Here is a tiny trained network, its code and every weight. The questions are about switching its units off for an input and a target symbol, where a switched-off unit gives its printed mean instead of its output.

import numpy as np


def w(rows, s, z=0):
    codes = np.array(rows[::2]) - 128.0
    scale = np.full(codes.shape[1], s)
    scale[-1] = z or s
    return codes * scale


def f(y):
    return np.maximum(y, 0)


def softmax(a):
    e = np.exp(a - a.max(-1, keepdims=True))
    return e / e.sum(-1, keepdims=True)


def log_softmax(a):
    a = a - a.max(-1, keepdims=True)
    return a - np.log(np.exp(a).sum(-1, keepdims=True))


def net(x, mask):
    ids = ['ΛΠΣΦΨβγεζηθμξτω'.index(c) for c in x.split()]
    T = len(ids)
    res = E[ids] + P[:T]
    u = 0
    for l in range(2):
        r = res
        for j in range(2):
            rows = slice(3 * j, 3 * j + 3)
            q, k, v = (r @ M[l][rows].T for M in (Q, K, V))
            z = softmax(np.where(np.tri(T) > 0, q @ k.T / 3**0.5, -1e9)) @ v
            o = O[l][rows]
            res = res + np.where(mask[u + j], z, o[:, -1]) @ o[:, :-1]
        u += 2
        y = f(res @ A[l][:, :-1].T + A[l][:, -1])
        res = res + np.where(mask[u : u + 4], y, B[l][:, -1]) @ B[l][:, :-1]
        u += 4
    return log_softmax(res[-1] @ U[:, :-1].T + U[:, -1])


Q, K, V, O, A, B = {}, {}, {}, {}, {}, {}
E = w([
[160,137,82],'Λ',
[79,179,140],'Π',
[153,123,114],'Σ',
[196,115,108],'Φ',
[112,196,109],'Ψ',
[111,149,50],'β',
[174,89,93],'γ',
[207,176,152],'ε',
[179,158,76],'ζ',
[142,151,120],'η',
[127,128,114],'θ',
[153,163,82],'μ',
[205,53,254],'ξ',
[86,134,98],'τ',
[242,92,118],'ω',
],0.008)
P = w([
[95,145,132],'0',
[145,234,89],'1',
[139,237,86],'2',
[146,237,112],'3',
[160,228,117],'4',
[163,228,132],'5',
[176,253,129],'6',
],0.005)
Q[0] = w([
[146,159,227],'0.h1',
[177,103,170],'0.h1',
[151,106,156],'0.h1',
[122,28,97],'0.h2',
[78,5,237],'0.h2',
[216,196,112],'0.h2',
],0.021)
K[0] = w([
[150,131,224],'0.h1',
[178,111,137],'0.h1',
[145,135,135],'0.h1',
[127,234,125],'0.h2',
[104,235,3],'0.h2',
[80,63,148],'0.h2',
],0.022)
V[0] = w([
[240,151,146],'0.h1',
[181,79,144],'0.h1',
[94,6,133],'0.h1',
[183,109,69],'0.h2',
[142,126,70],'0.h2',
[185,155,132],'0.h2',
],0.015)
O[0] = w([
[7,105,114,168],'0.h1',
[66,182,116,86],'0.h1',
[149,251,126,2],'0.h1',
[130,116,50,145],'0.h2',
[166,101,85,131],'0.h2',
[79,112,115,160],'0.h2',
],0.015,0.0058)
A[0] = w([
[143,175,140,26],'0.n1',
[155,136,99,75],'0.n2',
[129,126,124,69],'0.n3',
[36,3,195,2],'0.n4',
],0.0044,0.0041)
B[0] = w([
[109,99,132,128],'0.n1',
[113,108,132,128],'0.n2',
[152,125,123,128],'0.n3',
[219,253,112,251],'0.n4',
],0.0051,0.003)
Q[1] = w([
[131,134,143],'1.h1',
[111,107,71],'1.h1',
[175,124,125],'1.h1',
[175,56,140],'1.h2',
[80,78,206],'1.h2',
[186,252,156],'1.h2',
],0.029)
K[1] = w([
[126,115,126],'1.h1',
[116,178,128],'1.h1',
[182,155,121],'1.h1',
[127,236,96],'1.h2',
[52,137,162],'1.h2',
[139,2,56],'1.h2',
],0.028)
V[1] = w([
[164,140,137],'1.h1',
[98,220,156],'1.h1',
[128,172,143],'1.h1',
[194,168,124],'1.h2',
[219,145,161],'1.h2',
[117,61,255],'1.h2',
],0.017)
O[1] = w([
[88,127,89,84],'1.h1',
[78,42,184,2],'1.h1',
[84,79,144,58],'1.h1',
[50,143,87,43],'1.h2',
[45,209,100,16],'1.h2',
[155,255,213,132],'1.h2',
],0.015,0.0054)
A[1] = w([
[15,156,188,96],'1.n1',
[34,173,155,47],'1.n2',
[146,51,190,3],'1.n3',
[70,84,254,220],'1.n4',
],0.0086,0.0037)
B[1] = w([
[135,90,171,185],'1.n1',
[119,81,210,189],'1.n2',
[2,213,202,251],'1.n3',
[190,103,17,217],'1.n4',
],0.0092,0.019)
U = w([
[122,180,182,2],'Λ',
[98,170,3,109],'Π',
[156,224,95,87],'Σ',
[133,118,123,102],'Φ',
[94,36,41,143],'Ψ',
[127,139,89,135],'β',
[189,110,74,146],'γ',
[145,121,88,139],'ε',
[157,114,66,140],'ζ',
[156,156,103,119],'η',
[25,159,122,170],'θ',
[169,139,75,149],'μ',
[120,45,192,84],'ξ',
[199,112,200,139],'τ',
[147,100,132,156],'ω',
],0.0044,0.008)

Each question gives the input, a string of symbols that net reads in full, and the target symbol t.
The units are the heads (3 rows each of Q, K, V and O) and the neurons (one row each of A and B). Each row of codes is followed by its name. A weight is (code - 128) times the scale printed after its matrix; where a second scale follows, it is the last column's (O, A, B and U).
mask holds one flag per unit, layer by layer, with each layer's heads first. A switched-off unit (its flag False) gives its mean, the last column of its rows in O or B, instead of its output. The means were averaged over made-up inputs and are rounded, as every weight is.
A unit's drop is (log p(t) with every unit on - log p(t) with that unit switched off) / (log p(t) with every unit on - log p(t) with every unit switched off).
The circuit of an input: a set's keep is (log p(t) with only the set's units on - log p(t) with every unit switched off) / (log p(t) with every unit on - log p(t) with every unit switched off). Starting from all 12 units, units are removed one at a time, each time the one whose removal leaves the highest keep (on an exact tie, the one counted first), for as long as the keep stays at least 0.8.
circuit, biggest first: the units of the circuit, biggest drop first
top k neurons: the k neurons with the biggest drops, biggest first
top k neurons in layer l: the k neurons of layer l with the biggest drops, biggest first
which heads matter: for each layer, one digit per head in row order, 1 if its drop is at least 0.15 and else 0, layers parted by /
input Ψ β τ Π, target Σ: circuit, biggest first	0.h1, 1.h2, 1.h1
input Ψ τ τ, target Σ: circuit, biggest first	0.h1, 1.h2, 1.h1
input τ ω τ γ ζ, target θ: circuit, biggest first	0.h1, 1.h2
input ω τ Π η γ ω, target ξ: circuit, biggest first	0.h1, 1.h2, 1.h1
input ε τ τ Ψ τ Φ Ψ, target τ: circuit, biggest first	1.h2, 0.h1
input Π τ τ β, target Λ: circuit, biggest first	1.h2, 0.h2, 0.h1, 1.n2
input ξ Λ γ τ Φ, target τ: circuit, biggest first	0.h2, 1.h2
input γ θ τ γ ω Ψ, target Ψ: circuit, biggest first	0.h1, 1.h2
input τ ζ Φ, target θ: which heads matter	11 / 01
input τ η β, target θ: top neuron	1.n4
input ζ τ Φ ζ γ, target γ: which heads matter	01 / 11
input γ τ γ ε, target Ψ: circuit, biggest first	0.h1, 1.h2
input ω Λ γ ε τ τ γ, target ξ: top 2 neurons	1.n3, 1.n4
input Φ τ μ θ γ ξ ε, target ξ: top 2 neurons	1.n3, 0.n4
input ω γ τ τ τ τ Φ, target ξ: top 2 neurons in layer 1	1.n3, 1.n4
input τ η η, target θ: which heads matter	11 / 01
input γ τ τ Ψ ζ τ, target Ψ: circuit, biggest first	1.h2, 0.h1
input γ Σ β η, target Ψ: which heads matter	11 / 01
input τ γ τ τ γ τ ω, target θ: which heads matter	11 / 01
input Ψ γ Ψ η β, target Σ: circuit, biggest first	1.h2, 0.h1, 1.h1, 0.h2
input Ψ ζ γ γ τ, target Σ: which heads matter	11 / 11
input Ψ γ Ψ γ, target Σ: circuit, biggest first	0.h1, 1.h2, 1.h1, 0.h2
input τ ε Π, target θ: top neuron	1.n4
input Ψ ω τ Π γ Ψ, target Σ: circuit, biggest first	0.h2, 1.h2, 0.h1, 1.h1
input Ψ β τ γ, target Σ: which heads matter	10 / 11
input Ψ ξ τ, target τ: which heads matter	10 / 01
input τ Φ ξ τ Ψ η, target τ: which heads matter	00 / 01
input τ τ ζ, target θ: circuit, biggest first	1.h2, 0.h1
input γ ζ ω β γ ξ, target ξ: top 2 neurons	1.n3, 0.n4
input Ψ γ η, target Σ: circuit, biggest first	0.h1, 1.h2, 0.h2, 1.h1
